Below are the code and all the weights of a small trained network. Each question names an input and a target symbol and asks about switching units off, where a switched-off unit gives its printed mean instead of its output.

import numpy as np


def w(rows, s, z=0):
    codes = np.array(rows[::2]) - 128.0
    scale = np.full(codes.shape[1], s)
    scale[-1] = z or s
    return codes * scale


def softmax(a):
    e = np.exp(a - a.max(-1, keepdims=True))
    return e / e.sum(-1, keepdims=True)


def log_softmax(a):
    a = a - a.max(-1, keepdims=True)
    return a - np.log(np.exp(a).sum(-1, keepdims=True))


def net(x, mask):
    ids = ['ΔΘΛΞΠΣΦβγεζημτω'.index(c) for c in x.split()]
    T = len(ids)
    res = E[ids] + P[:T]
    u = 0
    for l in range(2):
        r = res
        for j in range(3):
            rows = slice(3 * j, 3 * j + 3)
            q, k, v = (r @ M[l][rows].T for M in (Q, K, V))
            z = softmax(np.where(np.tri(T) > 0, q @ k.T / 3**0.5, -1e9)) @ v
            o = O[l][rows]
            res = res + np.where(mask[u + j], z, o[:, -1]) @ o[:, :-1]
        u += 3
    return log_softmax(res[-1] @ U[:, :-1].T + U[:, -1])


Q, K, V, O = {}, {}, {}, {}
E = w([
[173,152,172,105,100,203,214,173,129,117,143],'Δ',
[208,82,122,102,121,119,2,81,165,163,165],'Θ',
[155,152,152,74,87,65,75,159,167,141,119],'Λ',
[138,180,122,193,82,170,119,92,145,62,84],'Ξ',
[170,99,144,122,101,204,112,153,50,129,137],'Π',
[185,177,119,58,120,100,103,196,98,97,104],'Σ',
[142,127,118,129,68,80,198,49,67,162,123],'Φ',
[192,163,95,89,129,92,173,146,199,149,87],'β',
[211,137,56,79,156,146,139,147,114,126,85],'γ',
[162,135,188,217,108,104,168,216,111,150,108],'ε',
[136,114,69,189,109,56,106,150,46,136,57],'ζ',
[124,88,99,143,101,162,140,176,170,188,64],'η',
[125,71,68,139,77,103,165,179,133,78,188],'μ',
[233,109,137,130,126,107,97,77,158,133,176],'τ',
[21,175,154,80,244,43,92,105,152,96,119],'ω',
],0.0077)
P = w([
[76,6,227,103,215,101,163,97,159,3,77],'0',
[146,36,207,96,137,112,135,132,129,67,54],'1',
[156,69,172,106,119,109,129,148,117,93,71],'2',
[154,98,149,111,108,108,106,153,111,118,90],'3',
[152,119,138,138,91,121,105,153,128,121,113],'4',
[151,141,121,145,87,132,95,156,125,135,132],'5',
[151,164,112,155,79,142,95,150,130,150,150],'6',
[152,180,95,163,76,153,101,149,126,164,165],'7',
[164,206,85,157,80,155,108,161,118,171,179],'8',
[167,221,75,159,71,158,115,167,129,179,186],'9',
[176,228,75,151,51,153,109,171,136,190,181],'10',
],0.0039)
Q[0] = w([
[252,129,132,127,61,127,124,161,140,150,72],'L0H1',
[67,93,142,153,187,138,152,84,116,56,129],'L0H1',
[151,180,97,138,69,125,104,158,125,133,132],'L0H1',
[144,111,119,130,94,104,130,146,135,110,132],'L0H2',
[62,147,140,128,187,137,121,118,123,129,142],'L0H2',
[109,119,167,90,204,121,147,138,124,110,110],'L0H2',
[99,108,105,142,62,113,164,112,72,147,93],'L0H3',
[187,158,136,124,109,89,112,192,138,117,75],'L0H3',
[40,99,104,140,154,173,113,200,139,241,63],'L0H3',
],0.026)
K[0] = w([
[128,159,59,174,43,154,142,115,118,149,182],'L0H1',
[108,50,183,88,144,122,145,114,129,108,86],'L0H1',
[134,170,108,110,125,137,126,156,125,198,153],'L0H1',
[110,170,125,138,122,136,124,110,129,133,132],'L0H2',
[135,62,161,106,163,94,141,118,130,112,122],'L0H2',
[143,81,156,117,113,132,142,113,134,74,77],'L0H2',
[162,85,116,112,94,114,164,113,49,134,71],'L0H3',
[71,149,57,206,112,148,149,121,113,146,143],'L0H3',
[66,56,112,87,164,170,119,182,169,189,2],'L0H3',
],0.025)
V[0] = w([
[100,154,120,122,175,132,205,76,61,181,152],'L0H1',
[75,196,196,134,94,126,126,34,83,174,93],'L0H1',
[148,1,149,99,88,87,202,156,123,147,174],'L0H1',
[207,49,102,164,116,74,160,100,139,143,182],'L0H2',
[205,115,179,170,239,169,111,109,143,142,161],'L0H2',
[131,64,156,40,196,80,116,194,108,166,104],'L0H2',
[189,149,171,168,211,140,229,130,169,139,118],'L0H3',
[171,231,92,73,87,43,163,188,180,161,62],'L0H3',
[129,119,239,77,118,53,27,140,136,113,121],'L0H3',
],0.0089)
O[0] = w([
[97,143,181,48,109,154,72,156,136,121,97,24],'L0H1',
[87,80,169,52,80,119,138,197,163,87,64,84],'L0H1',
[32,217,65,175,131,173,80,133,132,174,195,162],'L0H1',
[24,129,170,134,103,169,68,86,122,143,161,165],'L0H2',
[134,68,165,98,210,111,96,130,129,161,114,71],'L0H2',
[68,198,154,133,241,138,179,118,120,95,133,4],'L0H2',
[108,124,107,99,135,105,108,75,74,122,134,116],'L0H3',
[44,72,121,148,75,173,146,122,86,126,138,154],'L0H3',
[137,124,153,106,156,128,143,98,181,119,253,106],'L0H3',
],0.0054,0.0028)
Q[1] = w([
[82,56,96,78,105,65,209,152,65,185,220],'L1H1',
[104,102,101,211,26,134,124,70,123,31,123],'L1H1',
[117,183,203,95,94,111,190,9,37,209,60],'L1H1',
[102,169,248,101,165,156,153,35,77,180,63],'L1H2',
[58,38,186,252,92,129,200,191,44,166,98],'L1H2',
[179,186,154,218,93,195,60,109,187,46,40],'L1H2',
[184,84,60,133,147,105,104,248,172,157,232],'L1H3',
[131,90,162,163,11,242,197,114,121,48,214],'L1H3',
[18,50,94,37,125,54,214,133,52,168,195],'L1H3',
],0.019)
K[1] = w([
[26,247,126,163,142,185,94,123,106,107,134],'L1H1',
[170,138,80,141,9,122,111,159,86,162,130],'L1H1',
[45,71,158,76,94,142,119,237,139,43,101],'L1H1',
[93,32,181,114,187,103,183,154,144,51,92],'L1H2',
[95,154,193,202,104,173,137,164,68,146,6],'L1H2',
[238,11,105,117,51,113,161,177,117,147,138],'L1H2',
[130,233,125,204,123,127,144,36,69,163,161],'L1H3',
[182,174,107,103,34,209,75,200,148,193,136],'L1H3',
[21,229,120,130,220,165,61,142,168,116,106],'L1H3',
],0.022)
V[1] = w([
[167,187,176,170,166,126,79,131,86,137,41],'L1H1',
[136,146,108,87,108,127,179,2,138,185,90],'L1H1',
[64,74,144,171,141,56,157,125,69,178,109],'L1H1',
[177,147,121,59,155,95,121,165,100,192,134],'L1H2',
[142,98,201,163,150,189,175,174,158,183,136],'L1H2',
[97,37,81,140,163,158,81,103,160,174,89],'L1H2',
[84,73,164,186,89,59,41,87,109,134,140],'L1H3',
[152,66,136,150,156,219,108,133,38,83,152],'L1H3',
[124,111,77,75,167,111,26,134,81,143,101],'L1H3',
],0.027)
O[1] = w([
[179,188,114,147,135,158,128,153,97,238,98,89],'L1H1',
[169,184,136,47,100,101,201,56,84,113,186,132],'L1H1',
[81,140,94,112,126,43,92,163,49,128,134,90],'L1H1',
[73,112,74,129,173,100,139,124,118,172,211,21],'L1H2',
[103,159,172,111,60,109,144,218,187,136,165,74],'L1H2',
[147,78,59,43,87,109,126,152,179,134,88,106],'L1H2',
[217,55,178,128,156,55,187,165,127,147,132,227],'L1H3',
[112,56,173,73,96,219,105,166,33,142,147,163],'L1H3',
[100,75,127,151,144,156,248,150,114,176,115,3],'L1H3',
],0.014,0.0067)
U = w([
[85,117,83,147,74,167,168,92,116,139,137,126],'Δ',
[110,129,70,79,74,122,148,185,173,120,64,155],'Θ',
[91,70,133,165,115,121,102,107,152,66,130,73],'Λ',
[166,73,174,75,190,122,70,59,170,190,248,173],'Ξ',
[85,121,115,193,134,161,150,118,147,178,100,180],'Π',
[90,171,137,80,151,180,65,116,144,112,162,30],'Σ',
[126,164,124,146,254,81,181,146,181,121,92,231],'Φ',
[116,161,128,83,98,85,156,84,67,95,150,180],'β',
[89,99,160,80,146,192,140,152,80,158,120,149],'γ',
[126,108,66,136,149,79,76,129,70,165,81,32],'ε',
[121,158,189,177,108,93,130,199,135,156,176,168],'ζ',
[134,159,95,146,114,136,132,132,106,102,129,226],'η',
[188,140,152,129,104,155,131,107,137,133,67,111],'μ',
[131,98,113,142,131,141,230,170,113,117,110,47],'τ',
[120,172,50,173,79,114,134,93,172,119,144,4],'ω',
],0.006,0.0022)

Each question gives the input, a string of symbols that net reads in full, and the target symbol t.
The units are the heads (3 rows each of Q, K, V and O). Each row of codes is followed by its name. A weight is (code - 128) times the scale printed after its matrix; where a second scale follows, it is the last column's (O and U).
mask holds one flag per head, layer by layer. A switched-off head (its flag False) gives its mean, the last column of its rows in O, instead of its output. The means were averaged over made-up inputs and are rounded, as every weight is.
A unit's drop is (log p(t) with every unit on - log p(t) with that unit switched off) / (log p(t) with every unit on - log p(t) with every unit switched off).
The circuit of an input: a set's keep is (log p(t) with only the set's units on - log p(t) with every unit switched off) / (log p(t) with every unit on - log p(t) with every unit switched off). Starting from all 6 units, units are removed one at a time, each time the one whose removal leaves the highest keep (on an exact tie, the one counted first), for as long as the keep stays at least 0.8.
units of the circuit, in order: the units of the circuit, biggest drop first
most important unit: the unit with the biggest drop
heads that matter: for each layer, one digit per head in row order, 1 if its drop is at least 0.15 and else 0, layers parted by /
input μ μ Ξ Σ μ Ξ β Ξ, target ω: units of the circuit, in order : [L1H3 L0H2]
input ζ Φ Σ Ξ τ Ξ Ξ η Ξ Π Ξ, target γ: heads that matter : 010 / 001
input μ ε Σ, target μ: most important unit : L0H1
input ω Θ ε μ β Ξ ζ Ξ μ, target ω: units of the circuit, in order : [L0H1 L1H3]
input Ξ Ξ Φ μ Ξ Ξ Ξ Φ Λ, target Ξ: heads that matter : 010 / 111
input Φ Θ η β Ξ Ξ Θ Θ μ Ξ, target τ: units of the circuit, in order : [L1H3 L0H2]
input Θ Λ Φ ω Ξ ε Ξ Ξ τ Ξ η, target Θ: units of the circuit, in order : [L1H2 L0H3]
input μ τ Φ Φ Π Ξ μ ε μ, target ζ: heads that matter : 110 / 010
input Φ Π Λ, target Φ: units of the circuit, in order : [L0H1 L1H3 L0H3]
input Λ ζ ε Φ μ Ξ τ Ξ, target Ξ: units of the circuit, in order : [L1H2 L1H1 L0H2]
input μ Ξ η Ξ Φ μ Ξ, target β: heads that matter : 010 / 100
input μ Ξ Ξ Ξ μ Ξ Φ, target β: units of the circuit, in order : [L0H1 L1H1 L0H3]
input Θ γ Φ ε γ Ξ Φ β Ξ β ζ, target ε: units of the circuit, in order : [L1H1 L0H3]
input μ β Φ τ β β μ Ξ η Π Ξ, target Θ: units of the circuit, in order : [L1H2 L0H1 L0H3]
input Σ Ξ Ξ η Θ γ, target Ξ: units of the circuit, in order : [L1H2 L1H1]
input Φ η Ξ Ξ μ μ τ Φ, target Θ: most important unit : L1H2
input η Ξ Ξ Φ Φ, target β: units of the circuit, in order : [L1H1 L0H1]
input Φ ω γ, target Φ: units of the circuit, in order : [L1H3 L0H1 L0H2]
input Ξ μ ζ Ξ Ξ Ξ μ Σ, target Ξ: units of the circuit, in order : [L1H2 L0H1]
input Ξ Ξ Φ Ξ μ Σ Λ ζ, target ε: heads that matter : 001 / 110
input μ Θ μ Θ Φ Ξ Ξ Φ, target μ: most important unit : L1H2
input Ξ μ Φ Ξ Δ μ Ξ, target Σ: units of the circuit, in order : [L1H3 L0H1]
input Π ε μ Ξ Ξ ε μ Ξ, target ζ: units of the circuit, in order : [L1H2 L0H1]
input η Ξ Φ Ξ Φ, target μ: heads that matter : 000 / 110
input Ξ Ξ Δ μ Δ Φ Ξ, target Σ: heads that matter : 000 / 001
input Δ ε Ξ Ξ Φ β, target Ξ: heads that matter : 000 / 011
input η Σ Φ Π ζ Φ Θ Ξ β η μ, target Λ: most important unit : L0H1
input Ξ Θ Ξ Ξ ε Φ β Φ, target ω: heads that matter : 000 / 001
input Φ ζ ζ Φ η Δ Ξ Ξ ε Ξ τ, target Ξ: heads that matter : 010 / 010
input Ξ μ Δ Ξ Φ Ξ, target β: heads that matter : 000 / 100
